Here is a tiny trained network, its code and every weight. The questions are about switching its units off for an input and a target symbol, where a switched-off unit gives its printed mean instead of its output.

import numpy as np


def w(rows, s, z=0):
    codes = np.array(rows[::2]) - 128.0
    scale = np.full(codes.shape[1], s)
    scale[-1] = z or s
    return codes * scale


def f(y):
    return y / 2 * (1 + np.tanh(0.7978845608 * (y + 0.044715 * y**3)))


def softmax(a):
    e = np.exp(a - a.max(-1, keepdims=True))
    return e / e.sum(-1, keepdims=True)


def log_softmax(a):
    a = a - a.max(-1, keepdims=True)
    return a - np.log(np.exp(a).sum(-1, keepdims=True))


def net(x, mask):
    ids = ['ΛΨδεζημξ'.index(c) for c in x.split()]
    T = len(ids)
    res = E[ids] + P[:T]
    u = 0
    for l in range(2):
        r = res
        for j in range(2):
            rows = slice(2 * j, 2 * j + 2)
            q, k, v = (r @ M[l][rows].T for M in (Q, K, V))
            z = softmax(np.where(np.tri(T) > 0, q @ k.T / 2**0.5, -1e9)) @ v
            o = O[l][rows]
            res = res + np.where(mask[u + j], z, o[:, -1]) @ o[:, :-1]
        u += 2
        y = f(res @ A[l][:, :-1].T + A[l][:, -1])
        res = res + np.where(mask[u : u + 4], y, B[l][:, -1]) @ B[l][:, :-1]
        u += 4
    return log_softmax(res[-1] @ U[:, :-1].T + U[:, -1])


Q, K, V, O, A, B = {}, {}, {}, {}, {}, {}
E = w([
[115,145,128,175,242],'Λ',
[181,119,165,71,143],'Ψ',
[123,131,66,180,99],'δ',
[108,72,157,39,120],'ε',
[85,58,86,165,108],'ζ',
[182,57,184,75,107],'η',
[26,60,123,1,133],'μ',
[141,192,116,36,146],'ξ',
],0.012)
P = w([
[20,252,153,155,184],'0',
[167,85,215,94,158],'1',
[165,109,129,35,95],'2',
[205,165,127,134,125],'3',
[122,123,204,116,235],'4',
[131,145,186,93,187],'5',
],0.0036)
Q[0] = w([
[111,205,47,155,27],'0.h0',
[95,191,51,114,99],'0.h0',
[84,140,108,184,251],'0.h1',
[89,177,2,134,120],'0.h1',
],0.0066)
K[0] = w([
[252,225,36,172,233],'0.h0',
[218,179,97,103,162],'0.h0',
[73,165,74,254,41],'0.h1',
[101,242,120,71,135],'0.h1',
],0.0066)
V[0] = w([
[220,236,103,131,186],'0.h0',
[171,142,185,166,55],'0.h0',
[148,130,39,254,130],'0.h1',
[93,199,89,126,208],'0.h1',
],0.0082)
O[0] = w([
[74,230,236,130,254,112],'0.h0',
[191,162,50,183,199,58],'0.h0',
[136,177,12,210,40,2],'0.h1',
[2,188,202,110,67,162],'0.h1',
],0.0058,0.0039)
A[0] = w([
[130,165,155,175,104,88],'0.n0',
[70,204,99,217,43,232],'0.n1',
[2,193,191,97,171,249],'0.n2',
[41,166,186,223,139,214],'0.n3',
],0.0083,0.002)
B[0] = w([
[28,119,111,133,159,121],'0.n0',
[144,196,3,181,92,160],'0.n1',
[136,172,146,38,85,254],'0.n2',
[61,169,181,162,16,172],'0.n3',
],0.007,0.0076)
Q[1] = w([
[103,177,174,216,107],'1.h0',
[22,130,125,209,132],'1.h0',
[235,77,253,105,183],'1.h1',
[202,93,207,190,120],'1.h1',
],0.0068)
K[1] = w([
[175,129,96,139,89],'1.h0',
[147,40,127,133,99],'1.h0',
[109,183,96,89,76],'1.h1',
[102,161,120,167,2],'1.h1',
],0.0079)
V[1] = w([
[140,122,195,67,165],'1.h0',
[143,34,150,118,66],'1.h0',
[39,168,109,177,83],'1.h1',
[166,176,254,90,67],'1.h1',
],0.0083)
O[1] = w([
[181,138,131,87,101,183],'1.h0',
[172,91,202,131,39,111],'1.h0',
[2,149,37,135,94,159],'1.h1',
[149,125,56,145,139,248],'1.h1',
],0.0096,0.015)
A[1] = w([
[78,165,139,255,76,46],'1.n0',
[223,102,168,100,71,72],'1.n1',
[54,57,146,61,135,7],'1.n2',
[164,107,98,153,62,81],'1.n3',
],0.0065,0.0011)
B[1] = w([
[117,72,110,108,108,202],'1.n0',
[49,69,167,177,228,253],'1.n1',
[66,173,161,130,91,171],'1.n2',
[3,133,118,38,116,148],'1.n3',
],0.0062,0.0083)
U = w([
[128,126,185,117,63,176],'Λ',
[241,97,58,162,98,174],'Ψ',
[118,115,100,216,216,18],'δ',
[160,158,153,64,242,223],'ε',
[116,42,185,75,117,68],'ζ',
[178,50,171,198,152,78],'η',
[131,2,156,196,81,201],'μ',
[59,159,207,114,150,1],'ξ',
],0.0062,0.0021)

Each question gives the input, a string of symbols that net reads in full, and the target symbol t.
The units are the heads (2 rows each of Q, K, V and O) and the neurons (one row each of A and B). Each row of codes is followed by its name. A weight is (code - 128) times the scale printed after its matrix; where a second scale follows, it is the last column's (O, A, B and U).
mask holds one flag per unit, layer by layer, with each layer's heads first. A switched-off unit (its flag False) gives its mean, the last column of its rows in O or B, instead of its output. The means were averaged over made-up inputs and are rounded, as every weight is.
A unit's drop is (log p(t) with every unit on - log p(t) with that unit switched off) / (log p(t) with every unit on - log p(t) with every unit switched off).
The circuit of an input: a set's keep is (log p(t) with only the set's units on - log p(t) with every unit switched off) / (log p(t) with every unit on - log p(t) with every unit switched off). Starting from all 12 units, units are removed one at a time, each time the one whose removal leaves the highest keep (on an exact tie, the one counted first), for as long as the keep stays at least 0.8.
units of the circuit, in order: the units of the circuit, biggest drop first
unit that matters most: the unit with the biggest drop
top k neurons: the k neurons with the biggest drops, biggest first
top k neurons in layer l: the k neurons of layer l with the biggest drops, biggest first
which heads matter: for each layer, one digit per head in row order, 1 if its drop is at least 0.15 and else 0, layers parted by /
drop of u: that unit's drop, to one decimal
input δ η ξ ε, target ξ: units of the circuit, in order => [1.h1 0.h1 0.n1 1.n2]
input δ δ Ψ Ψ Ψ, target ξ: units of the circuit, in order => [1.h1 0.h1 0.n1 1.h0]
input δ ε ζ Ψ η, target ξ: units of the circuit, in order => [1.h1 0.h1 0.n1]
input η η δ, target η: top neuron => [1.n1]
input Ψ ξ Ψ ξ δ η, target ε: units of the circuit, in order => [0.h0 1.h0 0.h1 0.n3]
input Ψ Ψ Ψ ε, target ε: units of the circuit, in order => [1.h1 0.h1 0.n3]
input δ ξ μ ε, target ξ: units of the circuit, in order => [1.h1 0.h1 0.n1]
input μ ζ ζ δ Ψ, target μ: units of the circuit, in order => [0.h0 1.h0]
input Λ ε ξ μ ε, target δ: top 2 neurons => [0.n3 0.n2]
input ξ Ψ ζ η Ψ ε, target Ψ: top 3 neurons => [0.n2 0.n3 1.n1]
input ξ μ ξ Ψ Ψ, target Ψ: top 3 neurons => [0.n2 0.n3 1.n1]
input η η ε, target η: which heads matter => 01 / 01
input Ψ ξ η, target ε: top 2 neurons => [1.n1 0.n3]
input Ψ ξ Ψ, target ε: unit that matters most => 0.h0
input Λ Ψ ζ Ψ Λ Ψ, target δ: top 3 neurons in layer 0 => [0.n3 0.n2 0.n1]
input Λ Ψ ε ζ ζ Ψ, target δ: top 3 neurons => [0.n3 0.n1 0.n2]
input δ ζ ξ ζ ξ Ψ, target ξ: drop of 0.h1 => 1.2
input Λ Ψ Ψ Λ δ η, target δ: drop of 1.h0 => 0.2
input δ μ Ψ η, target ξ: drop of 1.n1 => 0.0
input ξ Ψ Λ Ψ Ψ, target Ψ: drop of 0.h1 => 0.5
input ξ ξ μ, target ε: top neuron in layer 1 => [1.n0]
